Below is a small trained network, with its code and all its weights. Each question gives an input and a class and asks what happens when units are switched off, that is, made to give their printed mean instead of their output.

import numpy as np


def w(rows, s, z=0):
    codes = np.array(rows[::2]) - 128.0
    scale = np.full(codes.shape[1], s)
    scale[-1] = z or s
    return codes * scale


def f(y):
    return y / 2 * (1 + np.tanh(0.7978845608 * (y + 0.044715 * y**3)))


def log_softmax(a):
    a = a - a.max(-1, keepdims=True)
    return a - np.log(np.exp(a).sum(-1, keepdims=True))


def net(x, mask):
    res = np.array(x, float).reshape(1, 7) / 4 @ E
    y = f(res @ A[0][:, :-1].T + A[0][:, -1])
    res = res + np.where(mask, y, B[0][:, -1]) @ B[0][:, :-1]
    return log_softmax(res[-1] @ U[:, :-1].T + U[:, -1])


A, B = {}, {}
E = w([
[111,106,119,132,163,58,254,57,95,152,101],'x0',
[118,131,119,121,114,132,136,133,132,128,133],'x1',
[171,102,127,126,131,56,143,164,131,117,240],'x2',
[190,137,135,121,78,61,120,127,206,118,58],'x3',
[197,194,156,128,156,202,196,96,202,126,175],'x4',
[128,134,127,133,126,126,126,127,125,135,130],'x5',
[95,119,77,128,144,115,90,68,197,149,161],'x6',
],0.0081)
A[0] = w([
[46,67,94,121,78,61,71,157,71,117,101,35],'N1',
[57,104,108,146,187,227,166,129,60,116,206,35],'N2',
[159,106,186,146,147,121,166,204,75,80,79,125],'N3',
[173,115,91,156,117,44,146,186,117,128,235,54],'N4',
[111,149,94,171,91,209,142,89,111,169,54,74],'N5',
[176,200,144,115,131,215,208,104,198,104,177,2],'N6',
[137,166,154,157,91,175,25,194,147,63,156,20],'N7',
[96,73,6,153,207,90,52,45,209,161,164,120],'N8',
[184,137,168,152,109,117,160,187,41,101,113,77],'N9',
[201,107,117,163,110,66,130,112,172,93,55,75],'N10',
[177,149,127,95,52,85,155,148,219,118,71,82],'N11',
[80,177,106,135,145,185,113,102,122,140,2,77],'N12',
[107,130,134,167,167,48,253,71,103,132,97,30],'N13',
],0.0078,0.013)
B[0] = w([
[227,189,139,222,237,112,179,149,197,200,77,171],'N1',
[64,152,175,161,129,60,50,109,54,174,159,182],'N2',
[129,161,124,146,68,187,172,126,147,132,122,202],'N3',
[99,89,212,80,150,88,144,163,212,59,171,171],'N4',
[136,106,190,87,120,111,98,161,198,99,147,162],'N5',
[207,152,111,212,186,70,169,189,164,170,73,169],'N6',
[140,54,51,33,126,158,89,79,145,237,125,178],'N7',
[143,169,178,116,52,194,185,156,102,142,88,254],'N8',
[125,181,181,92,81,140,175,124,134,151,107,157],'N9',
[67,161,153,158,138,100,57,97,86,154,164,168],'N10',
[85,143,168,167,134,104,68,137,2,145,191,192],'N11',
[133,83,205,60,170,95,158,164,162,62,204,200],'N12',
[166,56,41,29,127,175,28,126,149,215,129,194],'N13',
],0.011,0.0057)
U = w([
[192,159,114,225,250,112,147,155,181,171,75,88],'0',
[142,58,43,61,133,165,72,119,148,195,130,81],'1',
[114,130,101,159,143,127,136,117,136,99,122,252],'2',
[71,163,165,177,149,97,64,114,64,145,158,74],'3',
[113,86,184,99,165,100,150,150,205,46,161,75],'4',
[119,132,84,166,134,138,142,113,135,95,116,239],'5',
[127,178,152,137,39,190,201,143,133,150,96,31],'6',
],0.011,0.02)

Each question gives the input, the list of numbers given to net, and the class t.
The units are the neurons (one row each of A and B). Each row of codes is followed by its name. A weight is (code - 128) times the scale printed after its matrix; where a second scale follows, it is the last column's (A, B and U).
mask holds one flag per neuron, in row order. A switched-off neuron (its flag False) gives its mean, the last column of its row in B, instead of its output. The means were averaged over made-up inputs and are rounded, as every weight is.
A unit's drop is (log p(t) with every unit on - log p(t) with that unit switched off) / (log p(t) with every unit on - log p(t) with every unit switched off).
The circuit of an input: a set's keep is (log p(t) with only the set's units on - log p(t) with every unit switched off) / (log p(t) with every unit on - log p(t) with every unit switched off). Starting from the 12 units with the biggest drops (on a tie, the unit counted first), units are removed one at a time, each time the one whose removal leaves the highest keep (on an exact tie, the one counted first), for as long as the keep stays at least 0.8.
circuit, biggest first: the units of the circuit, biggest drop first
top k neurons: the k neurons with the biggest drops, biggest first
drop of u: that unit's drop, to one decimal
input [3,3,-1,1,7,7,8], class 6: circuit, biggest first -> N8
input [-3,0,-4,-8,4,6,-7], class 3: top 2 neurons -> N2; N8
input [7,-4,0,-3,3,4,8], class 6: top 2 neurons -> N8; N7
input [3,2,1,6,4,6,-1], class 3: circuit, biggest first -> N11; N10
input [5,1,-8,7,6,-2,6], class 4: top 2 neurons -> N12; N5
input [5,3,4,5,-1,6,-7], class 6: top 2 neurons -> N3; N9
input [5,5,-8,0,-4,-4,-2], class 4: top 2 neurons -> N12; N5
input [-6,3,-5,-1,-4,2,-8], class 6: top 3 neurons -> N3; N9; N13
input [-3,4,7,4,-3,7,6], class 4: top 2 neurons -> N4; N3
input [-6,6,-7,0,4,0,-7], class 4: top 3 neurons -> N12; N5; N8
input [-2,5,-5,-8,8,-3,-1], class 0: top 2 neurons -> N6; N11
input [6,-2,5,8,-7,0,-8], class 3: top 4 neurons -> N10; N11; N8; N6
input [-7,-2,3,-3,-1,-2,-7], class 1: top 2 neurons -> N7; N8
input [-3,3,6,8,4,-5,-8], class 3: circuit, biggest first -> N11
input [5,2,7,5,4,3,-8], class 6: top 3 neurons -> N3; N9; N12
input [0,-6,0,7,6,-6,7], class 3: drop of N10 -> 0.3
input [0,-1,7,1,-1,4,-2], class 4: drop of N4 -> 0.8
input [8,3,-1,4,-3,6,3], class 1: drop of N13 -> 1.1
